Here is a tiny trained network, its code and every weight. The questions are about switching its units off for an input and a class, where a switched-off unit gives its printed mean instead of its output.

import numpy as np


def w(rows, s, z=0):
    codes = np.array(rows[::2]) - 128.0
    scale = np.full(codes.shape[1], s)
    scale[-1] = z or s
    return codes * scale


def norm(h):
    return h / np.sqrt((h * h).mean(-1, keepdims=True) + 1e-5)


def f(y):
    return np.maximum(y, 0)


def log_softmax(a):
    a = a - a.max(-1, keepdims=True)
    return a - np.log(np.exp(a).sum(-1, keepdims=True))


def net(x, mask):
    res = np.array(x, float).reshape(1, 7) / 4 @ E
    u = 0
    for l in range(4):
        y = f(norm(res) @ A[l][:, :-1].T + A[l][:, -1])
        res = res + np.where(mask[u : u + 3], y, B[l][:, -1]) @ B[l][:, :-1]
        u += 3
    return log_softmax(norm(res)[-1] @ U[:, :-1].T + U[:, -1])


A, B = {}, {}
E = w([
[133,128,130,130,124,130,132,132,127,132,125],'x0',
[123,133,123,136,131,127,125,119,136,131,115],'x1',
[202,118,134,59,156,174,74,51,120,192,122],'x2',
[186,79,131,156,227,164,95,216,181,114,105],'x3',
[205,219,2,114,116,148,144,170,154,100,159],'x4',
[137,125,129,130,120,122,124,126,129,120,115],'x5',
[125,133,131,127,129,123,133,129,137,139,128],'x6',
],0.0053)
A[0] = w([
[198,103,168,146,241,174,125,202,194,127,92,28],'L0N1',
[215,87,105,3,154,170,43,47,175,199,117,3],'L0N2',
[93,76,150,154,94,74,147,99,106,138,150,85],'L0N3',
],0.0041,0.0029)
B[0] = w([
[87,46,16,114,106,78,85,103,104,145,161,235],'L0N1',
[134,163,170,254,158,130,221,151,66,138,168,254],'L0N2',
[170,160,134,61,130,156,124,131,177,77,124,180],'L0N3',
],0.0061,0.0046)
A[1] = w([
[231,114,191,104,200,194,50,79,74,193,103,63],'L1N1',
[95,25,220,128,197,108,101,147,129,144,92,4],'L1N2',
[24,105,128,202,97,59,168,253,168,30,108,5],'L1N3',
],0.0038,0.002)
B[1] = w([
[132,174,155,212,157,83,227,152,83,141,134,203],'L1N1',
[90,162,115,80,132,175,122,111,217,44,32,209],'L1N2',
[254,155,182,220,238,166,204,61,10,249,177,253],'L1N3',
],0.0054,0.0044)
A[2] = w([
[123,101,129,207,158,154,68,131,110,219,153,110],'L2N1',
[177,32,136,169,206,146,32,252,215,113,139,5],'L2N2',
[123,115,165,110,117,112,105,114,91,160,147,66],'L2N3',
],0.0037,0.0019)
B[2] = w([
[175,118,122,91,170,68,188,143,33,110,70,252],'L2N1',
[33,22,3,45,179,19,126,97,25,131,65,231],'L2N2',
[160,91,80,142,168,98,146,189,128,88,123,149],'L2N3',
],0.0036,0.0031)
A[3] = w([
[61,56,231,125,180,122,127,110,125,122,59,90],'L3N1',
[64,178,134,64,2,76,158,59,61,139,153,61],'L3N2',
[202,189,35,108,164,129,129,210,139,107,139,254],'L3N3',
],0.0053,0.00095)
B[3] = w([
[163,227,107,97,21,159,97,151,192,121,198,253],'L3N1',
[135,21,72,129,220,120,81,193,139,119,82,241],'L3N2',
[60,140,254,85,53,148,90,83,183,111,104,250],'L3N3',
],0.0069,0.005)
U = w([
[186,171,171,204,169,126,197,109,56,169,151,251],'0',
[114,6,12,93,172,92,68,140,124,123,80,121],'1',
[117,195,178,70,26,160,66,121,253,83,109,2],'2',
],0.0081,0.00081)

Each question gives the input, the list of numbers given to net, and the class t.
The units are the neurons (one row each of A and B). Each row of codes is followed by its name. A weight is (code - 128) times the scale printed after its matrix; where a second scale follows, it is the last column's (A, B and U).
mask holds one flag per neuron, layer by layer. A switched-off neuron (its flag False) gives its mean, the last column of its row in B, instead of its output. The means were averaged over made-up inputs and are rounded, as every weight is.
A unit's drop is (log p(t) with every unit on - log p(t) with that unit switched off) / (log p(t) with every unit on - log p(t) with every unit switched off).
The circuit of an input: a set's keep is (log p(t) with only the set's units on - log p(t) with every unit switched off) / (log p(t) with every unit on - log p(t) with every unit switched off). Starting from all 12 units, units are removed one at a time, each time the one whose removal leaves the highest keep (on an exact tie, the one counted first), for as long as the keep stays at least 0.8.
circuit, biggest first: the units of the circuit, biggest drop first
top k neurons: the k neurons with the biggest drops, biggest first
k most important neurons of layer l: the k neurons of layer l with the biggest drops, biggest first
drop when u is switched off: that unit's drop, to one decimal
input [-6,-8,-5,4,8,0,-1], class 2: top neuron => [L3N3]
input [-3,-8,-5,-8,-6,5,-5], class 1: top 2 neurons => [L3N2; L0N2]
input [-7,-8,4,0,6,3,-6], class 2: top 2 neurons => [L3N3; L1N3]
input [-2,-6,2,-3,-2,3,0], class 1: top 2 neurons => [L3N2; L1N3]
input [-8,2,-5,-8,1,-3,3], class 1: top 2 neurons => [L3N2; L0N2]
input [0,6,-3,-4,-1,2,-6], class 1: top 4 neurons => [L0N2; L3N2; L0N3; L1N1]
input [2,-4,4,-7,-7,-3,8], class 1: top 2 neurons => [L3N2; L3N3]
input [-1,-7,-5,-6,6,-5,0], class 1: 2 most important neurons of layer 3 => [L3N2; L3N1]
input [-8,8,7,-1,-8,-4,-6], class 2: top 3 neurons => [L3N1; L1N3; L1N2]
input [3,6,4,-3,6,-4,-5], class 2: top 2 neurons => [L1N3; L3N3]
input [6,-3,-4,-4,7,-8,4], class 2: top 2 neurons => [L3N3; L0N2]
input [-8,-3,-3,-8,-8,6,-7], class 1: top 2 neurons => [L3N2; L3N3]
input [4,-8,5,-4,6,0,-7], class 2: 2 most important neurons of layer 2 => [L2N1; L2N2]
input [-7,1,-5,0,8,-1,-5], class 2: circuit, biggest first => [L3N3]
input [6,-5,1,4,-5,5,3], class 2: 2 most important neurons of layer 3 => [L3N1; L3N2]
input [5,5,-1,-6,-1,6,8], class 1: drop when L3N2 is switched off => 0.4
input [1,2,3,-7,-4,-8,-3], class 1: drop when L3N2 is switched off => 1.2
input [-6,-1,4,-8,-2,-2,6], class 1: drop when L1N2 is switched off => 0.0
